Here is a tiny trained network, its code and every weight. The questions are about switching its units off for an input and a class, where a switched-off unit gives its printed mean instead of its output.

import numpy as np


def w(rows, s, z=0):
    codes = np.array(rows[::2]) - 128.0
    scale = np.full(codes.shape[1], s)
    scale[-1] = z or s
    return codes * scale


def norm(h):
    return h / np.sqrt((h * h).mean(-1, keepdims=True) + 1e-5)


def f(y):
    return np.maximum(y, 0)


def log_softmax(a):
    a = a - a.max(-1, keepdims=True)
    return a - np.log(np.exp(a).sum(-1, keepdims=True))


def net(x, mask):
    res = np.array(x, float).reshape(1, 3) / 4 @ E
    u = 0
    for l in range(2):
        y = f(norm(res) @ A[l][:, :-1].T + A[l][:, -1])
        res = res + np.where(mask[u : u + 10], y, B[l][:, -1]) @ B[l][:, :-1]
        u += 10
    return log_softmax(norm(res)[-1] @ U[:, :-1].T + U[:, -1])


A, B = {}, {}
E = w([
[170,223,170,128,157,217,78,93,147,106],'x0',
[116,219,87,155,249,99,192,130,105,158],'x1',
[92,245,250,222,138,178,160,33,175,203],'x2',
],0.011)
A[0] = w([
[171,40,49,53,120,99,110,188,107,46,98],'0.n0',
[134,140,247,153,91,210,99,48,182,128,115],'0.n1',
[131,38,127,75,67,133,132,202,132,60,31],'0.n2',
[156,112,117,71,161,171,148,140,119,128,94],'0.n3',
[171,97,167,106,72,162,61,155,109,99,48],'0.n4',
[123,117,152,64,88,178,37,120,151,101,108],'0.n5',
[190,147,76,89,199,172,91,233,57,83,121],'0.n6',
[144,55,76,85,77,125,101,162,141,127,3],'0.n7',
[197,158,98,56,174,130,77,150,150,44,9],'0.n8',
[188,108,165,69,65,162,75,140,182,54,70],'0.n9',
],0.011,0.0064)
B[0] = w([
[147,176,119,5,31,119,76,169,169,144,250],'0.n0',
[53,159,61,131,141,174,139,70,222,177,237],'0.n1',
[156,37,186,197,128,140,153,84,85,187,203],'0.n2',
[106,148,122,138,149,107,106,129,120,101,149],'0.n3',
[87,104,96,198,175,178,119,136,69,100,174],'0.n4',
[116,129,90,148,153,106,102,116,103,81,186],'0.n5',
[118,153,124,132,185,174,122,164,167,76,213],'0.n6',
[166,78,167,128,136,112,202,75,74,173,182],'0.n7',
[123,163,120,142,210,95,73,131,163,77,172],'0.n8',
[154,107,82,145,198,125,137,103,74,55,192],'0.n9',
],0.012,0.015)
A[1] = w([
[80,62,162,212,157,133,185,147,149,173,28],'1.n0',
[113,189,171,127,65,199,123,76,175,165,60],'1.n1',
[127,186,138,120,109,217,108,102,196,138,107],'1.n2',
[167,172,250,135,93,201,85,78,201,167,91],'1.n3',
[157,103,178,132,4,92,131,135,31,148,4],'1.n4',
[106,160,172,221,203,140,138,125,156,129,93],'1.n5',
[42,123,118,108,108,88,174,80,152,171,68],'1.n6',
[149,64,146,102,88,102,87,132,107,91,93],'1.n7',
[196,191,140,101,188,171,96,137,101,67,133],'1.n8',
[127,62,105,91,91,132,76,82,87,88,112],'1.n9',
],0.013,0.0046)
B[1] = w([
[50,134,182,136,193,80,103,83,181,43,179],'1.n0',
[149,166,73,129,25,138,126,108,175,141,225],'1.n1',
[154,156,73,94,12,165,138,117,126,210,250],'1.n2',
[142,161,87,156,19,131,93,124,167,221,202],'1.n3',
[233,187,161,48,58,107,192,210,145,203,199],'1.n4',
[157,15,171,158,101,123,132,113,90,162,251],'1.n5',
[92,125,152,112,129,51,145,134,182,82,218],'1.n6',
[150,120,131,201,150,164,231,127,104,166,198],'1.n7',
[57,85,93,194,130,160,100,74,65,67,223],'1.n8',
[163,90,156,156,175,188,137,129,46,185,209],'1.n9',
],0.011)
U = w([
[79,100,212,153,168,70,145,104,139,92,5],'0',
[115,95,101,189,189,195,105,79,54,86,138],'1',
[115,253,98,68,150,126,70,181,161,52,108],'2',
[80,164,116,164,58,131,137,71,187,198,166],'3',
[202,108,166,82,96,135,173,161,80,211,242],'4',
],0.02,0.002)

Each question gives the input, the list of numbers given to net, and the class t.
The units are the neurons (one row each of A and B). Each row of codes is followed by its name. A weight is (code - 128) times the scale printed after its matrix; where a second scale follows, it is the last column's (A, B and U).
mask holds one flag per neuron, layer by layer. A switched-off neuron (its flag False) gives its mean, the last column of its row in B, instead of its output. The means were averaged over made-up inputs and are rounded, as every weight is.
A unit's drop is (log p(t) with every unit on - log p(t) with that unit switched off) / (log p(t) with every unit on - log p(t) with every unit switched off).
The circuit of an input: a set's keep is (log p(t) with only the set's units on - log p(t) with every unit switched off) / (log p(t) with every unit on - log p(t) with every unit switched off). Starting from the 12 units with the biggest drops (on a tie, the unit counted first), units are removed one at a time, each time the one whose removal leaves the highest keep (on an exact tie, the one counted first), for as long as the keep stays at least 0.8.
circuit, biggest first: the units of the circuit, biggest drop first
top k neurons: the k neurons with the biggest drops, biggest first
top k neurons in layer l: the k neurons of layer l with the biggest drops, biggest first
drop when u is switched off: that unit's drop, to one decimal
input [3,5,-3], class 1: top 2 neurons	(1.n8 0.n0)
input [1,-3,-2], class 1: circuit, biggest first	(0.n9)
input [-6,8,-1], class 0: top 3 neurons in layer 1	(1.n2 1.n1 1.n4)
input [-5,3,0], class 2: circuit, biggest first	(1.n5 0.n2 0.n1)
input [8,2,-2], class 1: top 2 neurons	(0.n0 1.n8)
input [-3,6,3], class 0: top 2 neurons	(0.n0 0.n1)
input [-6,-7,2], class 4: top 2 neurons in layer 0	(0.n6 0.n1)
input [-8,0,2], class 0: top 2 neurons	(0.n0 1.n0)
input [6,8,1], class 1: top 3 neurons in layer 0	(0.n0 0.n1 0.n2)
input [-1,-5,-1], class 4: top 2 neurons	(0.n0 1.n4)
input [-5,8,7], class 0: top 2 neurons	(0.n0 0.n1)
input [-8,6,0], class 0: top 2 neurons	(0.n0 1.n2)
input [-3,8,-2], class 1: top 2 neurons	(0.n0 0.n1)
input [7,2,-5], class 2: drop when 0.n0 is switched off	0.2
input [-7,5,5], class 0: drop when 0.n0 is switched off	0.7
input [-8,8,-2], class 2: drop when 1.n5 is switched off	0.2
